Below are the code and all the weights of a small trained network. Each question names an input and a class and asks about switching units off, where a switched-off unit gives its printed mean instead of its output.

import numpy as np


def w(rows, s, z=0):
    codes = np.array(rows[::2]) - 128.0
    scale = np.full(codes.shape[1], s)
    scale[-1] = z or s
    return codes * scale


def norm(h):
    return h / np.sqrt((h * h).mean(-1, keepdims=True) + 1e-5)


def f(y):
    return y / 2 * (1 + np.tanh(0.7978845608 * (y + 0.044715 * y**3)))


def log_softmax(a):
    a = a - a.max(-1, keepdims=True)
    return a - np.log(np.exp(a).sum(-1, keepdims=True))


def net(x, mask):
    res = np.array(x, float).reshape(1, 8) / 4 @ E
    u = 0
    for l in range(2):
        y = f(norm(res) @ A[l][:, :-1].T + A[l][:, -1])
        res = res + np.where(mask[u : u + 12], y, B[l][:, -1]) @ B[l][:, :-1]
        u += 12
    return log_softmax(norm(res)[-1] @ U[:, :-1].T + U[:, -1])


A, B = {}, {}
E = w([
[116,194,101,3,134,182],'x0',
[43,110,100,129,115,130],'x1',
[221,126,156,132,155,148],'x2',
[96,103,68,128,29,88],'x3',
[109,82,54,105,187,93],'x4',
[153,116,103,97,152,97],'x5',
[156,32,83,175,107,162],'x6',
[179,123,119,101,189,22],'x7',
],0.006)
A[0] = w([
[112,170,111,85,89,85,8],'0.n1',
[193,121,121,166,182,131,101],'0.n2',
[160,227,177,92,175,148,84],'0.n3',
[127,77,153,185,186,59,15],'0.n4',
[1,77,84,190,54,145,3],'0.n5',
[75,173,104,66,108,57,16],'0.n6',
[140,127,103,198,185,50,30],'0.n7',
[138,125,173,209,32,149,70],'0.n8',
[69,193,120,90,96,54,4],'0.n9',
[8,64,118,163,52,152,34],'0.n10',
[63,88,85,163,21,100,13],'0.n11',
[144,107,118,195,181,46,28],'0.n12',
],0.0069,0.0045)
B[0] = w([
[88,150,150,103,138,96,102],'0.n1',
[60,103,122,94,93,91,186],'0.n2',
[42,98,117,146,151,168,239],'0.n3',
[89,117,158,134,217,51,165],'0.n4',
[3,64,29,179,103,171,254],'0.n5',
[104,160,192,114,51,55,147],'0.n6',
[92,82,185,150,161,101,167],'0.n7',
[162,129,169,161,32,133,210],'0.n8',
[105,225,82,52,95,77,139],'0.n9',
[9,82,68,150,139,152,250],'0.n10',
[65,102,111,166,157,237,209],'0.n11',
[128,111,195,144,181,90,180],'0.n12',
],0.0077,0.0024)
A[1] = w([
[182,105,130,222,231,18,100],'1.n1',
[253,23,8,65,136,77,25],'1.n2',
[124,218,73,93,58,199,128],'1.n3',
[53,231,58,49,153,77,75],'1.n4',
[120,184,170,23,166,186,145],'1.n5',
[92,251,80,94,101,56,2],'1.n6',
[100,239,120,77,119,28,107],'1.n7',
[162,142,69,220,197,10,66],'1.n8',
[119,215,177,93,220,247,24],'1.n9',
[209,117,204,159,35,156,76],'1.n10',
[150,42,183,167,200,11,68],'1.n11',
[78,247,123,37,67,36,67],'1.n12',
],0.0063,0.0072)
B[1] = w([
[83,60,158,141,175,35,254],'1.n1',
[244,70,5,4,168,209,180],'1.n2',
[120,96,170,146,174,62,229],'1.n3',
[198,151,141,136,86,90,185],'1.n4',
[84,183,114,132,134,125,238],'1.n5',
[137,164,129,75,99,122,129],'1.n6',
[105,151,87,140,45,71,186],'1.n7',
[87,70,221,143,150,126,175],'1.n8',
[116,195,230,68,249,235,175],'1.n9',
[174,196,137,143,125,87,148],'1.n10',
[96,70,202,157,214,40,245],'1.n11',
[108,171,48,44,75,1,191],'1.n12',
],0.0094,0.0032)
U = w([
[9,30,37,205,43,211,220],'0',
[227,162,216,224,25,153,37],'1',
[113,223,212,75,224,225,34],'2',
[227,53,27,41,154,189,6],'3',
[71,223,65,27,59,27,32],'4',
[109,27,211,171,226,23,248],'5',
],0.015,0.002)

Each question gives the input, the list of numbers given to net, and the class t.
The units are the neurons (one row each of A and B). Each row of codes is followed by its name. A weight is (code - 128) times the scale printed after its matrix; where a second scale follows, it is the last column's (A, B and U).
mask holds one flag per neuron, layer by layer. A switched-off neuron (its flag False) gives its mean, the last column of its row in B, instead of its output. The means were averaged over made-up inputs and are rounded, as every weight is.
A unit's drop is (log p(t) with every unit on - log p(t) with that unit switched off) / (log p(t) with every unit on - log p(t) with every unit switched off).
The circuit of an input: a set's keep is (log p(t) with only the set's units on - log p(t) with every unit switched off) / (log p(t) with every unit on - log p(t) with every unit switched off). Starting from the 12 units with the biggest drops (on a tie, the unit counted first), units are removed one at a time, each time the one whose removal leaves the highest keep (on an exact tie, the one counted first), for as long as the keep stays at least 0.8.
units of the circuit, in order: the units of the circuit, biggest drop first
top k neurons: the k neurons with the biggest drops, biggest first
top k neurons in layer l: the k neurons of layer l with the biggest drops, biggest first
input [-4,-5,4,8,-3,-4,5,-3], class 1: units of the circuit, in order -> 0.n8
input [-8,-2,1,-8,-5,-6,5,-1], class 1: units of the circuit, in order -> 0.n8; 1.n3
input [3,4,4,-3,8,7,0,-8], class 2: top 2 neurons -> 0.n5; 1.n9
input [-8,-1,2,3,-6,2,6,-2], class 1: units of the circuit, in order -> 0.n8; 1.n10
input [-5,-2,5,-8,2,7,-3,-7], class 2: units of the circuit, in order -> 1.n9; 1.n3
input [-5,-4,5,1,1,-8,5,-8], class 1: top 2 neurons -> 0.n8; 1.n10
input [-8,8,3,6,-4,5,-4,2], class 0: top 4 neurons in layer 0 -> 0.n11; 0.n5; 0.n10; 0.n8
input [8,-3,-2,-2,-7,1,-8,-1], class 4: top 2 neurons -> 1.n12; 0.n11
input [6,-5,-1,-2,-1,-5,-8,4], class 4: top 2 neurons -> 1.n12; 1.n7
input [8,-8,-3,5,1,7,4,-3], class 3: top 3 neurons -> 1.n2; 0.n9; 0.n2
input [4,-1,-2,-2,3,-5,5,7], class 3: top 2 neurons in layer 1 -> 1.n2; 1.n3
input [-5,8,-5,-7,-8,-3,-6,4], class 4: top 4 neurons in layer 1 -> 1.n7; 1.n11; 1.n3; 1.n8
input [-7,-7,-4,-1,5,-2,-3,-6], class 0: top 3 neurons in layer 0 -> 0.n5; 0.n8; 0.n10
input [0,8,7,5,8,3,-4,1], class 4: top neuron in layer 0 -> 0.n6
